-0.74  -0.90  3.65  -1.24  -0.34  -0.34  1.34  -1.25  3.43  1.78  -1.71  0.76  -1.46  0.60  1.43  0.27
-3.67  0.87  2.99  -2.14  -1.96  -1.42  -2.70  1.33  3.01  1.33  0.02  -1.15  0.34  -0.91  -4.59  1.68
0.93  -0.12  0.29  -1.75  2.61  1.20  -2.61  1.25  0.40  2.03  0.81  0.12  0.38  1.48  -2.91  1.25
-2.65  -2.13  1.98  -2.81  -1.86  -2.27  -1.89  1.83  1.22  0.68  -2.76  1.61  -2.58  2.16  -2.98  0.37
1.34  2.07  -0.81  1.80  1.57  0.96  0.71  -2.13  -1.11  -3.83  2.52  0.05  2.23  0.50  -0.44  1.52
-2.79  3.31  -1.01  1.43  -0.36  0.70  0.50  1.02  -1.34  -0.02  3.80  -1.11  3.68  1.48  -1.32  3.92
->
0.27  1.43  0.60  -1.46  0.76  -1.71  1.78  3.43  -1.25  1.34  -0.34  -0.34  -1.24  3.65  -0.90  -0.74
1.68  -4.59  -0.91  0.34  -1.15  0.02  1.33  3.01  1.33  -2.70  -1.42  -1.96  -2.14  2.99  0.87  -3.67
1.25  -2.91  1.48  0.38  0.12  0.81  2.03  0.40  1.25  -2.61  1.20  2.61  -1.75  0.29  -0.12  0.93
0.37  -2.98  2.16  -2.58  1.61  -2.76  0.68  1.22  1.83  -1.89  -2.27  -1.86  -2.81  1.98  -2.13  -2.65
1.52  -0.44  0.50  2.23  0.05  2.52  -3.83  -1.11  -2.13  0.71  0.96  1.57  1.80  -0.81  2.07  1.34
3.92  -1.32  1.48  3.68  -1.11  3.80  -0.02  -1.34  1.02  0.50  0.70  -0.36  1.43  -1.01  3.31  -2.79

1.67  1.37  5.20
-2.93  -2.44  -1.94
-1.80  -1.80  -2.75
-1.72  -1.93  2.55
1.26  1.59  3.89
-2.28  -2.09  -0.93
1.54  1.43  -1.74
->
5.20  1.37  1.67
-1.94  -2.44  -2.93
-2.75  -1.80  -1.80
2.55  -1.93  -1.72
3.89  1.59  1.26
-0.93  -2.09  -2.28
-1.74  1.43  1.54

-0.31  -2.53  -1.44  2.06  -1.18  -1.09  0.66  0.33  2.10  -1.03  2.08  1.03  1.26  1.80
0.47  -0.36  -3.97  -0.17  -5.69  -1.70  3.22  -0.30  2.10  -1.14  0.60  -0.89  0.88  -0.20
-2.47  -3.33  -1.02  2.25  -2.87  -0.12  2.46  -0.85  2.10  2.67  5.01  -1.69  3.47  -0.50
0.23  1.14  1.83  -0.29  -3.03  2.67  1.66  0.69  2.10  -0.75  -1.52  3.96  -0.62  -0.05
->
1.80  1.26  1.03  2.08  -1.03  2.10  0.33  0.66  -1.09  -1.18  2.06  -1.44  -2.53  -0.31
-0.20  0.88  -0.89  0.60  -1.14  2.10  -0.30  3.22  -1.70  -5.69  -0.17  -3.97  -0.36  0.47
-0.50  3.47  -1.69  5.01  2.67  2.10  -0.85  2.46  -0.12  -2.87  2.25  -1.02  -3.33  -2.47
-0.05  -0.62  3.96  -1.52  -0.75  2.10  0.69  1.66  2.67  -3.03  -0.29  1.83  1.14  0.23

-0.82  -0.12  0.03  -0.49  -0.41  -1.23  1.42  1.40
-0.45  -0.11  1.30  2.41  -2.68  -0.35  0.27  1.61
-1.61  1.55  -0.02  -2.10  -0.79  -4.65  -1.06  -2.38
-0.25  0.83  -1.02  -2.86  2.16  -3.24  0.57  -3.25
->
1.40  1.42  -1.23  -0.41  -0.49  0.03  -0.12  -0.82
1.61  0.27  -0.35  -2.68  2.41  1.30  -0.11  -0.45
-2.38  -1.06  -4.65  -0.79  -2.10  -0.02  1.55  -1.61
-3.25  0.57  -3.24  2.16  -2.86  -1.02  0.83  -0.25

4.23  -1.12  3.81  -1.89
4.66  0.00  4.74  1.62
-2.34  0.56  -2.98  1.96
->
-1.89  3.81  -1.12  4.23
1.62  4.74  0.00  4.66
1.96  -2.98  0.56  -2.34

0.13  2.60  3.29  -2.92  0.93  -2.60  -2.29  -2.55  -1.78  -2.69  0.37  2.53  -2.20
-0.25  0.86  3.45  0.58  3.07  0.36  2.92  -1.89  -0.49  1.51  5.30  4.94  -0.11
->
-2.20  2.53  0.37  -2.69  -1.78  -2.55  -2.29  -2.60  0.93  -2.92  3.29  2.60  0.13
-0.11  4.94  5.30  1.51  -0.49  -1.89  2.92  0.36  3.07  0.58  3.45  0.86  -0.25

0.00  1.58  -1.43  1.69  0.09  -0.46  -2.23  -0.01  -0.76
2.07  0.65  -0.70  -0.18  -1.80  -0.35  0.61  1.41  -0.38
-0.22  0.32  -3.92  0.36  -0.53  -0.40  1.41  -1.71  1.00
-2.18  5.41  0.83  -0.41  -0.76  0.67  -2.23  -0.44  -1.36
-0.35  -1.62  -1.82  2.28  -2.98  0.87  -0.37  0.12  -0.87
1.80  -1.69  0.99  -0.82  -0.44  -0.20  -0.05  1.05  0.44
->
-0.76  -0.01  -2.23  -0.46  0.09  1.69  -1.43  1.58  0.00
-0.38  1.41  0.61  -0.35  -1.80  -0.18  -0.70  0.65  2.07
1.00  -1.71  1.41  -0.40  -0.53  0.36  -3.92  0.32  -0.22
-1.36  -0.44  -2.23  0.67  -0.76  -0.41  0.83  5.41  -2.18
-0.87  0.12  -0.37  0.87  -2.98  2.28  -1.82  -1.62  -0.35
0.44  1.05  -0.05  -0.20  -0.44  -0.82  0.99  -1.69  1.80
